Small tables with named rows and columns. After each table, cells are looked up by row and column.

vofu =
|  | nof | garetod | ribidi |
|---|---|---|---|
| gisi | 90 | 68 | 73 |
| nis | 89 | 61 | 74 |
| fuzuge | 94 | 77 | 112 |
| negi | 33 | 159 | 113 |
| taf | 95 | 82 | 124 |
| difubob | 43 | 139 | 116 |
| pefuvur | 72 | 242 | 136 |
| zigi | 107 | 132 | 130 |
| mov | 93 | 92 | 55 |
| dutag | 130 | 111 | 212 |
| sufatot | 136 | 146 | 52 |
| zal | 47 | 59 | 245 |
| fogaga | 17 | 59 | 230 |

What is the ribidi of taf in vofu? 124
What is the ribidi of mov in vofu? 55
What is the nof of taf in vofu? 95
What is the garetod of fuzuge in vofu? 77
What is the nof of mov in vofu? 93
What is the garetod of zigi in vofu? 132
What is the garetod of taf in vofu? 82
What is the nof of fuzuge in vofu? 94
What is the ribidi of zigi in vofu? 130
What is the nof of nis in vofu? 89
What is the garetod of pefuvur in vofu? 242
What is the nof of sufatot in vofu? 136
What is the nof of fogaga in vofu? 17
What is the garetod of dutag in vofu? 111
What is the ribidi of fuzuge in vofu? 112
What is the ribidi of gisi in vofu? 73
Which row has the largest ribidi? zal

Table sor
,rofos,des,lib,rorenof,ketan,donem,roganet
baduto,92,139,28,236,157,123,78
turudiz,38,6,121,146,178,137,207
fud,131,131,220,103,247,105,22

fud, rorenof -> 103
baduto, des -> 139
baduto, rorenof -> 236
baduto, roganet -> 78
turudiz, des -> 6
fud, ketan -> 247
baduto, ketan -> 157
fud, roganet -> 22
baduto, lib -> 28
turudiz, lib -> 121
fud, donem -> 105
baduto, rofos -> 92

gaf
|  | nako | lubokef | rerav | ratim |
|---|---|---|---|---|
| tun | 9.03 | 5.80 | 2.24 | 6.97 |
| muf | 3.23 | 5.48 | 8.14 | 4.33 |
| narib | 8.16 | 6.90 | 4.07 | 3.16 |
| vimek | 5.45 | 7.97 | 5.77 | 3.30 |
| sagu | 8.13 | 4.64 | 4.13 | 8.17 |
| raza | 3.84 | 7.87 | 5.88 | 3.31 |
| meb | 5.92 | 3.49 | 6.59 | 7.16 |
| devosu | 8.61 | 2.92 | 8.01 | 3.55 |

lubokef of devosu: 2.92
nako of vimek: 5.45
rerav of sagu: 4.13
lubokef of muf: 5.48
rerav of tun: 2.24
ratim of devosu: 3.55
ratim of vimek: 3.30
rerav of raza: 5.88
ratim of narib: 3.16
lubokef of tun: 5.80
rerav of devosu: 8.01
nako of devosu: 8.61
Row with the largest nako: tun

Table bomuk
         nat  mozem  soga  kikar  dizu  bamo  pada  duni
moket     34     10    47     52    31    66    45    58
lem       52     36    39     28    69    47    26    28
vigoz     42     45    38     29    63    31    50    48
sebu      43     59    25     44    21    20    81    66
vopoker   57     87    25     36    57    10    74    49
zuf       45     33    50     42    49    51    23    31
magen     46     47    44     28    80    49    21    14
vaza      10     34    46     50    26    47    74    59

magen, soga: 44
vopoker, nat: 57
vaza, kikar: 50
vopoker, mozem: 87
zuf, mozem: 33
lem, kikar: 28
vaza, bamo: 47
lem, bamo: 47
moket, kikar: 52
moket, duni: 58
zuf, dizu: 49
moket, dizu: 31
lem, nat: 52
magen, mozem: 47
zuf, duni: 31
Which row has the largest nat? vopoker

Table sitama
	gego	lefi	degebon	sil
ropate	0.450	0.773	0.219	0.499
kef	0.519	0.604	0.345	0.380
temekon	0.567	0.595	0.414	0.467
pubakog	0.539	0.515	0.488	0.421
radupos	0.522	0.503	0.519	0.425
rezuni	0.557	0.460	0.564	0.425
rav	0.577	0.449	0.613	0.431
monu	0.630	0.437	0.664	0.459
zet	0.685	0.411	0.710	0.484
kegufa	0.673	0.411	0.762	0.477
did	0.688	0.361	0.797	0.490
bip	0.734	0.390	0.821	0.517
tumo	0.694	0.310	0.802	0.545
kope	0.750	0.285	0.892	0.518

What is the gego of pubakog in sitama?
0.539
What is the lefi of rav in sitama?
0.449
What is the gego of temekon in sitama?
0.567
What is the sil of kef in sitama?
0.380
What is the sil of tumo in sitama?
0.545
What is the lefi of temekon in sitama?
0.595
What is the gego of monu in sitama?
0.630
What is the degebon of rav in sitama?
0.613
What is the degebon of tumo in sitama?
0.802
What is the gego of ropate in sitama?
0.450
What is the degebon of radupos in sitama?
0.519
What is the gego of kope in sitama?
0.750
What is the sil of rezuni in sitama?
0.425
What is the degebon of temekon in sitama?
0.414
What is the degebon of kope in sitama?
0.892
Which row has the largest lefi? ropate

rifi =
      lol  guvazar  sed  gida  fusut  lov  zedes
gil   645      808  653   693    441  360    575
pom   597      778  843   683    286  670    235
tep   452      707  883   756    474  397    677
zeti  492      710  351   457    750  476    728

lol of pom is 597
sed of zeti is 351
lov of pom is 670
gida of pom is 683
lol of tep is 452
fusut of pom is 286
guvazar of pom is 778
fusut of gil is 441
fusut of tep is 474
lov of tep is 397
zedes of tep is 677
sed of pom is 843
fusut of zeti is 750
gida of zeti is 457
lov of gil is 360

pabu.csv
,zub,dazada,mup,nese,nimatis,vukerav,par,setiva
kose,167,149,182,98,63,130,51,137
butapo,98,151,35,101,107,228,60,72
bubul,94,131,137,73,114,100,131,123
getur,120,61,84,127,141,99,145,133
nubogu,109,86,101,123,116,102,121,108
doniki,71,132,113,140,107,93,103,142
kude,40,156,103,207,172,100,135,134
kuz,73,147,163,29,106,79,150,151
zisoze,156,131,171,82,65,141,42,142
sobi,152,6,96,146,154,110,152,186
dagik,140,86,154,65,33,182,33,141
rov,113,79,96,135,132,94,131,115
togu,94,146,48,86,104,208,73,56
geta,105,154,66,167,97,156,116,191

What is the zub of kose in pabu? 167
What is the vukerav of kuz in pabu? 79
What is the zub of nubogu in pabu? 109
What is the setiva of doniki in pabu? 142
What is the nimatis of doniki in pabu? 107
What is the setiva of getur in pabu? 133
What is the par of dagik in pabu? 33
What is the mup of bubul in pabu? 137
What is the nese of butapo in pabu? 101
What is the zub of butapo in pabu? 98
What is the zub of zisoze in pabu? 156
What is the par of doniki in pabu? 103
What is the mup of geta in pabu? 66

